Here is a tiny trained network, its code and every weight. The questions are about switching its units off for an input and a class, where a switched-off unit gives its printed mean instead of its output.

import numpy as np


def w(rows, s, z=0):
    codes = np.array(rows[::2]) - 128.0
    scale = np.full(codes.shape[1], s)
    scale[-1] = z or s
    return codes * scale


def f(y):
    return y / 2 * (1 + np.tanh(0.7978845608 * (y + 0.044715 * y**3)))


def log_softmax(a):
    a = a - a.max(-1, keepdims=True)
    return a - np.log(np.exp(a).sum(-1, keepdims=True))


def net(x, mask):
    res = np.array(x, float).reshape(1, 8) / 4 @ E
    y = f(res @ A[0][:, :-1].T + A[0][:, -1])
    res = res + np.where(mask, y, B[0][:, -1]) @ B[0][:, :-1]
    return log_softmax(res[-1] @ U[:, :-1].T + U[:, -1])


A, B = {}, {}
E = w([
[123,149,98,16,61,126,158,230,73,64],'x0',
[150,116,156,172,77,187,150,187,154,254],'x1',
[47,87,198,70,114,165,75,107,112,140],'x2',
[87,95,120,137,199,145,65,245,213,60],'x3',
[174,6,95,75,177,246,226,110,145,131],'x4',
[124,135,52,201,82,211,72,104,111,105],'x5',
[154,9,110,150,62,50,120,110,163,112],'x6',
[33,162,64,89,88,134,184,80,239,161],'x7',
],0.0054)
A[0] = w([
[138,123,132,176,157,134,114,92,158,137,148],'N0',
[126,122,200,81,191,32,194,152,152,169,117],'N1',
[108,218,141,112,205,189,152,113,90,147,105],'N2',
[109,111,164,114,132,109,147,130,124,135,225],'N3',
[7,52,234,53,112,170,45,90,96,156,131],'N4',
[145,92,109,106,145,173,167,113,140,123,88],'N5',
[129,205,115,123,191,158,156,138,119,131,117],'N6',
[106,136,105,113,173,97,112,32,103,33,138],'N7',
[134,122,161,169,70,158,127,184,143,212,151],'N8',
[114,134,165,169,189,123,121,55,185,166,158],'N9',
[114,183,135,150,100,74,83,141,142,135,67],'N10',
[123,120,161,175,187,141,115,87,156,147,85],'N11',
[114,108,109,146,206,137,68,223,237,89,48],'N12',
[169,86,96,129,164,180,173,122,136,97,96],'N13',
[107,175,145,159,75,69,60,133,136,124,108],'N14',
[167,99,154,162,165,123,96,139,69,127,141],'N15',
[126,59,131,100,149,177,155,96,116,125,92],'N16',
[143,17,98,146,58,40,133,107,155,112,106],'N17',
[114,129,120,98,149,111,113,95,125,57,124],'N18',
[112,147,130,75,69,141,167,189,100,96,114],'N19',
[167,154,127,111,80,109,175,25,58,166,46],'N20',
[121,145,102,91,55,143,158,176,118,95,173],'N21',
[42,166,77,93,83,123,162,73,254,144,55],'N22',
[136,131,148,132,85,150,128,179,148,191,82],'N23',
[170,90,165,141,151,128,84,150,46,124,50],'N24',
[188,173,70,175,161,68,202,163,162,123,253],'N25',
[118,122,64,184,76,192,78,109,109,97,196],'N26',
],0.0097,0.0049)
B[0] = w([
[136,117,74,93,119,114,99,135,106,128,175],'N0',
[111,152,81,173,180,252,101,5,128,88,194],'N1',
[116,78,218,145,89,152,51,162,191,128,197],'N2',
[141,179,109,119,123,104,111,129,143,129,174],'N3',
[190,219,119,78,45,88,149,142,141,124,232],'N4',
[71,156,160,106,172,94,123,112,115,138,172],'N5',
[140,119,187,123,97,149,86,142,162,137,171],'N6',
[167,102,76,150,179,147,195,167,199,217,213],'N7',
[156,116,96,144,185,137,191,152,210,179,202],'N8',
[143,81,38,100,113,96,64,137,82,133,213],'N9',
[50,116,158,85,171,108,142,97,112,136,176],'N10',
[105,74,88,121,133,110,83,150,92,127,167],'N11',
[70,100,120,203,3,122,217,98,102,122,219],'N12',
[55,177,160,79,170,81,129,112,118,142,192],'N13',
[36,144,161,55,177,115,126,117,126,137,209],'N14',
[186,135,156,119,155,110,151,157,80,83,188],'N15',
[50,161,149,96,170,98,124,125,132,135,183],'N16',
[119,100,224,140,81,186,25,186,180,147,220],'N17',
[148,111,114,146,151,143,160,141,161,179,169],'N18',
[118,51,61,139,133,91,71,136,100,148,180],'N19',
[41,93,99,202,17,116,218,134,112,83,210],'N20',
[145,91,63,121,124,105,70,114,87,135,194],'N21',
[218,120,223,176,210,121,163,169,39,59,222],'N22',
[122,88,114,129,173,129,169,140,157,157,151],'N23',
[174,102,191,184,192,127,166,136,70,81,172],'N24',
[190,216,126,49,68,87,136,147,135,129,254],'N25',
[149,181,104,129,149,200,106,29,146,92,229],'N26',
],0.018,0.0076)
U = w([
[54,91,117,202,19,110,207,114,113,109,76],'0',
[206,111,188,148,196,113,144,167,47,72,118],'1',
[16,153,164,32,190,75,120,104,128,162,101],'2',
[138,82,204,122,67,189,14,182,209,149,120],'3',
[200,206,95,57,70,96,125,134,150,135,254],'4',
[153,41,20,90,127,89,40,134,76,148,94],'5',
[165,96,75,136,190,152,195,161,226,227,109],'6',
[148,170,81,134,147,244,92,2,142,89,131],'7',
],0.0089,0.0066)

Each question gives the input, the list of numbers given to net, and the class t.
The units are the neurons (one row each of A and B). Each row of codes is followed by its name. A weight is (code - 128) times the scale printed after its matrix; where a second scale follows, it is the last column's (A, B and U).
mask holds one flag per neuron, in row order. A switched-off neuron (its flag False) gives its mean, the last column of its row in B, instead of its output. The means were averaged over made-up inputs and are rounded, as every weight is.
A unit's drop is (log p(t) with every unit on - log p(t) with that unit switched off) / (log p(t) with every unit on - log p(t) with every unit switched off).
The circuit of an input: a set's keep is (log p(t) with only the set's units on - log p(t) with every unit switched off) / (log p(t) with every unit on - log p(t) with every unit switched off). Starting from the 12 units with the biggest drops (on a tie, the unit counted first), units are removed one at a time, each time the one whose removal leaves the highest keep (on an exact tie, the one counted first), for as long as the keep stays at least 0.8.
circuit, biggest first: the units of the circuit, biggest drop first
k most important neurons: the k neurons with the biggest drops, biggest first
drop of u: that unit's drop, to one decimal
input [8,6,3,2,4,-2,5,-2], class 5: 2 most important neurons	N19; N21
input [-3,5,-5,5,7,-1,-7,-4], class 2: circuit, biggest first	N13
input [8,7,-4,-5,4,4,-5,5], class 5: 2 most important neurons	N21; N19
input [-6,-7,7,3,2,-6,5,4], class 4: 4 most important neurons	N4; N8; N9; N3
input [8,-2,-2,5,8,4,5,4], class 2: 4 most important neurons	N13; N5; N16; N9
input [6,-7,2,-7,0,-7,8,7], class 3: 2 most important neurons	N17; N12
input [-1,-2,2,-4,2,4,5,-5], class 1: 2 most important neurons	N24; N1
input [-5,-1,6,5,7,-4,5,-3], class 2: 3 most important neurons	N16; N25; N13
input [2,6,4,-5,-7,1,-7,2], class 2: 3 most important neurons	N14; N17; N10
input [8,-3,6,4,2,5,-4,6], class 5: 2 most important neurons	N19; N21
input [-3,7,0,-8,-6,-5,1,6], class 0: 2 most important neurons	N20; N7
input [1,-4,-5,-8,5,-1,-8,3], class 0: 2 most important neurons	N20; N17
input [3,-2,-2,3,8,-8,8,-5], class 2: 2 most important neurons	N13; N16
input [-3,4,-6,-2,0,-7,4,-5], class 7: circuit, biggest first	N1
input [1,1,-4,-3,-7,-6,0,-6], class 2: 3 most important neurons	N14; N22; N10
input [-1,4,-4,-2,-7,-6,8,2], class 3: 2 most important neurons	N17; N13
input [5,3,8,7,-2,3,0,8], class 1: 3 most important neurons	N22; N20; N25
input [6,4,5,-1,-2,-6,7,4], class 3: drop of N26	0.1
input [-8,-3,4,-2,3,-6,-3,-5], class 5: drop of N9	0.7
input [-1,4,-2,1,-1,4,-6,7], class 1: circuit, biggest first	N22
input [5,4,0,-4,-8,-4,8,8], class 1: drop of N13	0.1
input [-5,-1,5,-3,6,1,-1,0], class 2: drop of N5	0.3
